Here is a tiny trained network, its code and every weight. The questions are about switching its units off for an input and a class, where a switched-off unit gives its printed mean instead of its output.

import numpy as np


def w(rows, s, z=0):
    codes = np.array(rows[::2]) - 128.0
    scale = np.full(codes.shape[1], s)
    scale[-1] = z or s
    return codes * scale


def f(y):
    return np.maximum(y, 0)


def log_softmax(a):
    a = a - a.max(-1, keepdims=True)
    return a - np.log(np.exp(a).sum(-1, keepdims=True))


def net(x, mask):
    res = np.array(x, float).reshape(1, 7) / 4 @ E
    y = f(res @ A[0][:, :-1].T + A[0][:, -1])
    res = res + np.where(mask, y, B[0][:, -1]) @ B[0][:, :-1]
    return log_softmax(res[-1] @ U[:, :-1].T + U[:, -1])


A, B = {}, {}
E = w([
[116,181,64,93,69,178,34,80,116,89],'x0',
[104,176,157,137,159,16,18,178,86,156],'x1',
[182,50,129,48,173,121,88,179,126,49],'x2',
[185,122,97,65,146,63,162,52,69,167],'x3',
[84,89,252,80,36,146,124,129,39,124],'x4',
[125,129,139,122,144,136,119,118,138,131],'x5',
[124,117,122,134,121,126,126,130,124,130],'x6',
],0.011)
A[0] = w([
[154,125,125,72,126,110,141,100,109,175,5],'neuron 0',
[121,127,137,77,159,95,162,94,98,164,66],'neuron 1',
[120,184,129,144,163,46,66,140,141,174,79],'neuron 2',
[192,93,127,113,159,96,105,21,90,152,102],'neuron 3',
[66,121,205,172,120,188,84,212,210,80,41],'neuron 4',
[130,167,152,130,96,67,108,179,64,121,76],'neuron 5',
[101,163,153,107,124,56,105,153,115,107,39],'neuron 6',
[114,175,83,85,41,176,31,66,118,86,52],'neuron 7',
[129,56,202,160,145,93,189,172,154,182,46],'neuron 8',
[146,88,136,116,84,204,206,57,146,100,33],'neuron 9',
[137,67,169,73,143,117,98,145,132,30,51],'neuron 10',
[104,93,255,75,31,141,125,115,63,130,56],'neuron 11',
[58,216,180,203,76,124,158,80,139,215,49],'neuron 12',
[100,140,167,141,143,85,42,140,64,155,53],'neuron 13',
[184,72,145,69,163,122,90,220,129,66,69],'neuron 14',
[193,124,141,58,103,65,155,65,84,147,61],'neuron 15',
],0.011,0.013)
B[0] = w([
[100,118,48,150,113,143,145,151,94,147,140],'neuron 0',
[109,167,101,148,109,165,147,159,88,104,161],'neuron 1',
[131,58,136,99,120,209,149,148,179,93,215],'neuron 2',
[32,187,104,152,109,146,150,158,115,150,197],'neuron 3',
[40,182,25,114,40,136,200,178,62,158,224],'neuron 4',
[104,71,166,102,131,178,167,149,170,107,183],'neuron 5',
[97,79,127,115,163,187,159,126,147,110,159],'neuron 6',
[197,142,223,145,242,82,173,196,59,91,248],'neuron 7',
[186,177,217,96,247,110,111,182,58,46,195],'neuron 8',
[83,2,169,79,148,242,107,161,167,129,206],'neuron 9',
[161,100,115,104,120,104,92,51,83,170,199],'neuron 10',
[167,191,58,181,159,92,118,126,250,144,252],'neuron 11',
[182,77,63,105,120,71,53,12,60,137,232],'neuron 12',
[130,62,143,113,123,220,172,138,160,148,197],'neuron 13',
[150,102,95,173,104,97,80,19,99,157,220],'neuron 14',
[83,151,75,149,49,117,110,173,88,119,196],'neuron 15',
],0.009,0.014)
U = w([
[128,39,125,118,118,185,126,136,158,116,98],'0',
[167,87,90,131,104,115,96,32,80,121,90],'1',
[87,157,77,135,79,136,134,166,78,122,98],'2',
[182,143,164,126,176,114,127,165,77,102,112],'3',
[142,126,141,117,90,123,118,111,155,116,251],'4',
[176,157,40,151,161,120,118,123,251,120,116],'5',
],0.011,0.03)

Each question gives the input, the list of numbers given to net, and the class t.
The units are the neurons (one row each of A and B). Each row of codes is followed by its name. A weight is (code - 128) times the scale printed after its matrix; where a second scale follows, it is the last column's (A, B and U).
mask holds one flag per neuron, in row order. A switched-off neuron (its flag False) gives its mean, the last column of its row in B, instead of its output. The means were averaged over made-up inputs and are rounded, as every weight is.
A unit's drop is (log p(t) with every unit on - log p(t) with that unit switched off) / (log p(t) with every unit on - log p(t) with every unit switched off).
The circuit of an input: a set's keep is (log p(t) with only the set's units on - log p(t) with every unit switched off) / (log p(t) with every unit on - log p(t) with every unit switched off). Starting from the 12 units with the biggest drops (on a tie, the unit counted first), units are removed one at a time, each time the one whose removal leaves the highest keep (on an exact tie, the one counted first), for as long as the keep stays at least 0.8.
units of the circuit, in order: the units of the circuit, biggest drop first
unit that matters most: the unit with the biggest drop
k most important neurons: the k neurons with the biggest drops, biggest first
drop of u: that unit's drop, to one decimal
input [-1,8,-3,-3,8,8,8], class 0: unit that matters most -> neuron 13
input [7,7,5,-1,-4,-1,0], class 0: units of the circuit, in order -> [neuron 2; neuron 13]
input [-8,-3,8,-3,-2,-8,1], class 1: 2 most important neurons -> [neuron 14; neuron 7]
input [-6,-3,6,-5,-6,6,0], class 1: units of the circuit, in order -> [neuron 14; neuron 11]
input [-8,0,-3,8,-4,-1,4], class 2: 4 most important neurons -> [neuron 7; neuron 3; neuron 15; neuron 1]
input [-8,6,-4,-3,-6,1,3], class 3: 3 most important neurons -> [neuron 8; neuron 11; neuron 9]
input [-7,6,7,-1,1,1,7], class 1: 3 most important neurons -> [neuron 14; neuron 7; neuron 10]
input [5,1,7,0,2,-3,0], class 1: 2 most important neurons -> [neuron 14; neuron 10]
input [-7,6,3,-7,-1,-5,2], class 2: 3 most important neurons -> [neuron 4; neuron 7; neuron 9]
input [-4,7,4,-7,0,2,0], class 0: 3 most important neurons -> [neuron 13; neuron 2; neuron 5]
input [4,-7,1,3,-4,-1,1], class 0: 2 most important neurons -> [neuron 9; neuron 11]
input [0,7,-1,3,6,-1,5], class 0: 2 most important neurons -> [neuron 13; neuron 5]
input [4,7,1,-5,0,5,-4], class 0: 2 most important neurons -> [neuron 13; neuron 2]
input [6,2,0,6,-2,0,6], class 2: unit that matters most -> neuron 3
input [8,-1,-7,8,-1,-7,1], class 2: 2 most important neurons -> [neuron 3; neuron 15]
input [8,-4,6,6,2,-6,-6], class 3: drop of neuron 7 -> 1.6
input [2,-7,-4,8,-1,-5,0], class 2: drop of neuron 3 -> 0.6
input [5,3,-7,-3,2,-6,-7], class 1: drop of neuron 12 -> 1.9
